Below are the code and all the weights of a small trained network. Each question names an input and a class and asks about switching units off, where a switched-off unit gives its printed mean instead of its output.

import numpy as np


def w(rows, s, z=0):
    codes = np.array(rows[::2]) - 128.0
    scale = np.full(codes.shape[1], s)
    scale[-1] = z or s
    return codes * scale


def norm(h):
    return h / np.sqrt((h * h).mean(-1, keepdims=True) + 1e-5)


def f(y):
    return np.maximum(y, 0)


def log_softmax(a):
    a = a - a.max(-1, keepdims=True)
    return a - np.log(np.exp(a).sum(-1, keepdims=True))


def net(x, mask):
    res = np.array(x, float).reshape(1, 4) / 4 @ E
    u = 0
    for l in range(2):
        y = f(norm(res) @ A[l][:, :-1].T + A[l][:, -1])
        res = res + np.where(mask[u : u + 3], y, B[l][:, -1]) @ B[l][:, :-1]
        u += 3
    return log_softmax(norm(res)[-1] @ U[:, :-1].T + U[:, -1])


A, B = {}, {}
E = w([
[192,130,5,74,21],'x0',
[41,148,3,128,62],'x1',
[133,13,128,156,115],'x2',
[127,129,127,126,125],'x3',
],0.0018)
A[0] = w([
[55,209,85,130,240,116],'L0N1',
[240,255,160,202,139,182],'L0N2',
[23,116,95,203,130,3],'L0N3',
],0.0042,0.0017)
B[0] = w([
[178,147,236,110,20,242],'L0N1',
[98,112,59,75,183,252],'L0N2',
[255,166,88,209,158,204],'L0N3',
],0.0067,0.0024)
A[1] = w([
[58,168,46,167,35,69],'L1N1',
[121,104,197,226,172,249],'L1N2',
[166,4,177,78,165,230],'L1N3',
],0.0047,0.0012)
B[1] = w([
[78,114,253,155,222,196],'L1N1',
[115,116,14,119,166,242],'L1N2',
[95,148,167,150,57,253],'L1N3',
],0.0053,0.0034)
U = w([
[66,193,175,75,173,184],'0',
[204,124,185,136,10,244],'1',
[59,13,118,184,157,78],'2',
[217,126,41,203,176,54],'3',
[183,124,26,34,167,7],'4',
],0.013,0.0018)

Each question gives the input, the list of numbers given to net, and the class t.
The units are the neurons (one row each of A and B). Each row of codes is followed by its name. A weight is (code - 128) times the scale printed after its matrix; where a second scale follows, it is the last column's (A, B and U).
mask holds one flag per neuron, layer by layer. A switched-off neuron (its flag False) gives its mean, the last column of its row in B, instead of its output. The means were averaged over made-up inputs and are rounded, as every weight is.
A unit's drop is (log p(t) with every unit on - log p(t) with that unit switched off) / (log p(t) with every unit on - log p(t) with every unit switched off).
The circuit of an input: a set's keep is (log p(t) with only the set's units on - log p(t) with every unit switched off) / (log p(t) with every unit on - log p(t) with every unit switched off). Starting from all 6 units, units are removed one at a time, each time the one whose removal leaves the highest keep (on an exact tie, the one counted first), for as long as the keep stays at least 0.8.
units of the circuit, in order: the units of the circuit, biggest drop first
unit that matters most: the unit with the biggest drop
top k neurons in layer l: the k neurons of layer l with the biggest drops, biggest first
drop when u is switched off: that unit's drop, to one decimal
input [7,1,-8,-2], class 0: units of the circuit, in order -> L1N1, L0N3
input [5,5,-7,2], class 0: units of the circuit, in order -> L1N1
input [-2,-8,5,-1], class 2: units of the circuit, in order -> L0N1, L1N2, L1N3
input [6,-3,-1,-1], class 4: units of the circuit, in order -> L0N1, L0N3
input [-1,-6,2,2], class 2: units of the circuit, in order -> L0N1, L1N3, L1N2
input [7,1,-2,2], class 0: units of the circuit, in order -> L1N1, L0N3, L0N1, L1N2
input [3,-6,-1,-3], class 4: top 2 neurons in layer 0 -> L0N2, L0N1
input [5,3,3,4], class 2: top 2 neurons in layer 1 -> L1N1, L1N3
input [0,-1,2,-2], class 2: top 2 neurons in layer 1 -> L1N2, L1N3
input [-8,3,0,-3], class 1: top 2 neurons in layer 0 -> L0N1, L0N2
input [3,7,-8,1], class 0: top 2 neurons in layer 1 -> L1N1, L1N3
input [8,5,8,-8], class 2: top 2 neurons in layer 0 -> L0N1, L0N3
input [3,-5,-1,5], class 4: top 2 neurons in layer 0 -> L0N2, L0N1
input [-4,-8,4,2], class 2: unit that matters most -> L1N2
input [2,1,-5,-3], class 0: top 2 neurons in layer 1 -> L1N2, L1N1
input [8,4,-3,2], class 0: drop when L0N3 is switched off -> 0.2
input [-5,3,1,1], class 3: drop when L1N2 is switched off -> 0.3
input [3,3,4,2], class 2: drop when L0N1 is switched off -> 0.5
input [5,3,-1,3], class 0: top 2 neurons in layer 1 -> L1N1, L1N2
input [2,5,-5,-1], class 0: units of the circuit, in order -> L1N1
input [1,-6,-2,-2], class 4: top 2 neurons in layer 0 -> L0N2, L0N1
input [-2,7,0,7], class 1: top 2 neurons in layer 0 -> L0N1, L0N3
input [0,7,2,1], class 3: top 2 neurons in layer 0 -> L0N3, L0N1
